Here is a tiny trained network, its code and every weight. The questions are about switching its units off for an input and a target symbol, where a switched-off unit gives its printed mean instead of its output.

import numpy as np


def w(rows, s, z=0):
    codes = np.array(rows[::2]) - 128.0
    scale = np.full(codes.shape[1], s)
    scale[-1] = z or s
    return codes * scale


def norm(h):
    return h / np.sqrt((h * h).mean(-1, keepdims=True) + 1e-5)


def f(y):
    return np.maximum(y, 0)


def softmax(a):
    e = np.exp(a - a.max(-1, keepdims=True))
    return e / e.sum(-1, keepdims=True)


def log_softmax(a):
    a = a - a.max(-1, keepdims=True)
    return a - np.log(np.exp(a).sum(-1, keepdims=True))


def net(x, mask):
    ids = ['βδεθμξπτφω'.index(c) for c in x.split()]
    T = len(ids)
    res = E[ids] + P[:T]
    r = norm(res)
    for j in range(2):
        rows = slice(3 * j, 3 * j + 3)
        q, k, v = (r @ M[0][rows].T for M in (Q, K, V))
        z = softmax(np.where(np.tri(T) > 0, q @ k.T / 3**0.5, -1e9)) @ v
        o = O[0][rows]
        res = res + np.where(mask[j], z, o[:, -1]) @ o[:, :-1]
    y = f(norm(res) @ A[0][:, :-1].T + A[0][:, -1])
    res = res + np.where(mask[2:14], y, B[0][:, -1]) @ B[0][:, :-1]
    return log_softmax(norm(res)[-1] @ U[:, :-1].T + U[:, -1])


Q, K, V, O, A, B = {}, {}, {}, {}, {}, {}
E = w([
[128,115,134],'β',
[136,115,120],'δ',
[126,98,130],'ε',
[123,107,116],'θ',
[254,198,165],'μ',
[148,106,126],'ξ',
[143,103,139],'π',
[113,113,132],'τ',
[139,114,124],'φ',
[141,103,95],'ω',
],0.0073)
P = w([
[100,206,128],'0',
[170,83,151],'1',
[173,77,144],'2',
[189,57,139],'3',
[210,26,142],'4',
[227,2,156],'5',
],0.0024)
Q[0] = w([
[149,96,107],'head 0',
[167,54,131],'head 0',
[73,158,84],'head 0',
[116,202,136],'head 1',
[93,145,124],'head 1',
[190,2,136],'head 1',
],0.0091)
K[0] = w([
[63,254,133],'head 0',
[69,176,108],'head 0',
[158,110,181],'head 0',
[97,44,93],'head 1',
[163,74,146],'head 1',
[146,233,122],'head 1',
],0.0071)
V[0] = w([
[156,171,132],'head 0',
[109,160,254],'head 0',
[81,219,91],'head 0',
[52,140,50],'head 1',
[101,32,139],'head 1',
[84,7,169],'head 1',
],0.0075)
O[0] = w([
[135,134,142,109],'head 0',
[81,67,246,133],'head 0',
[176,49,130,119],'head 0',
[121,26,98,72],'head 1',
[1,142,59,25],'head 1',
[25,144,91,3],'head 1',
],0.0057,0.0017)
A[0] = w([
[185,135,116,204],'neuron 0',
[177,147,155,251],'neuron 1',
[137,70,92,111],'neuron 2',
[208,136,102,199],'neuron 3',
[175,149,180,194],'neuron 4',
[55,254,120,207],'neuron 5',
[212,154,130,212],'neuron 6',
[136,120,84,67],'neuron 7',
[167,117,119,47],'neuron 8',
[178,138,148,132],'neuron 9',
[103,96,135,209],'neuron 10',
[135,92,104,125],'neuron 11',
],0.0085,0.0019)
B[0] = w([
[20,242,84,218],'neuron 0',
[29,253,103,233],'neuron 1',
[178,135,155,190],'neuron 2',
[30,227,120,244],'neuron 3',
[85,221,82,230],'neuron 4',
[121,37,220,219],'neuron 5',
[47,241,87,253],'neuron 6',
[165,219,115,144],'neuron 7',
[77,117,170,160],'neuron 8',
[99,224,100,197],'neuron 9',
[208,28,40,174],'neuron 10',
[173,208,139,169],'neuron 11',
],0.003,0.0046)
U = w([
[127,156,133,4],'β',
[62,159,213,241],'δ',
[114,164,111,26],'ε',
[196,99,219,33],'θ',
[197,161,118,124],'μ',
[118,173,27,186],'ξ',
[164,85,18,50],'π',
[200,168,146,105],'τ',
[14,94,77,213],'φ',
[164,1,133,215],'ω',
],0.012,0.0026)

Each question gives the input, a string of symbols that net reads in full, and the target symbol t.
The units are the heads (3 rows each of Q, K, V and O) and the neurons (one row each of A and B). Each row of codes is followed by its name. A weight is (code - 128) times the scale printed after its matrix; where a second scale follows, it is the last column's (O, A, B and U).
mask holds one flag per unit, heads first, then neurons. A switched-off unit (its flag False) gives its mean, the last column of its rows in O or B, instead of its output. The means were averaged over made-up inputs and are rounded, as every weight is.
A unit's drop is (log p(t) with every unit on - log p(t) with that unit switched off) / (log p(t) with every unit on - log p(t) with every unit switched off).
The circuit of an input: a set's keep is (log p(t) with only the set's units on - log p(t) with every unit switched off) / (log p(t) with every unit on - log p(t) with every unit switched off). Starting from the 12 units with the biggest drops (on a tie, the unit counted first), units are removed one at a time, each time the one whose removal leaves the highest keep (on an exact tie, the one counted first), for as long as the keep stays at least 0.8.
circuit, biggest first: the units of the circuit, biggest drop first
unit that matters most: the unit with the biggest drop
heads that matter: for each layer, one digit per head in row order, 1 if its drop is at least 0.15 and else 0, layers parted by /
drop of u: that unit's drop, to one decimal
input β π τ τ π ξ, target θ: unit that matters most : head 0
input θ ξ ω, target π: circuit, biggest first : head 1; head 0
input β π τ, target θ: circuit, biggest first : head 0; head 1
input θ τ ε τ ω, target π: circuit, biggest first : head 1; head 0; neuron 1
input ε τ β β, target φ: heads that matter : 01
input β β ω, target θ: circuit, biggest first : head 0; head 1
input φ θ τ π τ θ, target τ: heads that matter : 01
input θ ω τ, target π: heads that matter : 11
input β ξ π π δ, target θ: heads that matter : 10
input π φ τ τ μ μ, target δ: heads that matter : 11
input τ θ ε ω ξ, target ω: heads that matter : 01
input β τ ω ω ε, target θ: heads that matter : 10
input π β θ, target δ: heads that matter : 00
input τ π β, target ω: heads that matter : 01
input ε ω π ε ε τ, target φ: circuit, biggest first : head 1
input τ π δ ω, target ω: heads that matter : 11
input ω δ ω τ π, target ξ: drop of head 0 : 2.1
input τ θ τ, target ω: drop of head 1 : 0.7
input τ θ τ ε, target ω: drop of head 1 : 0.4
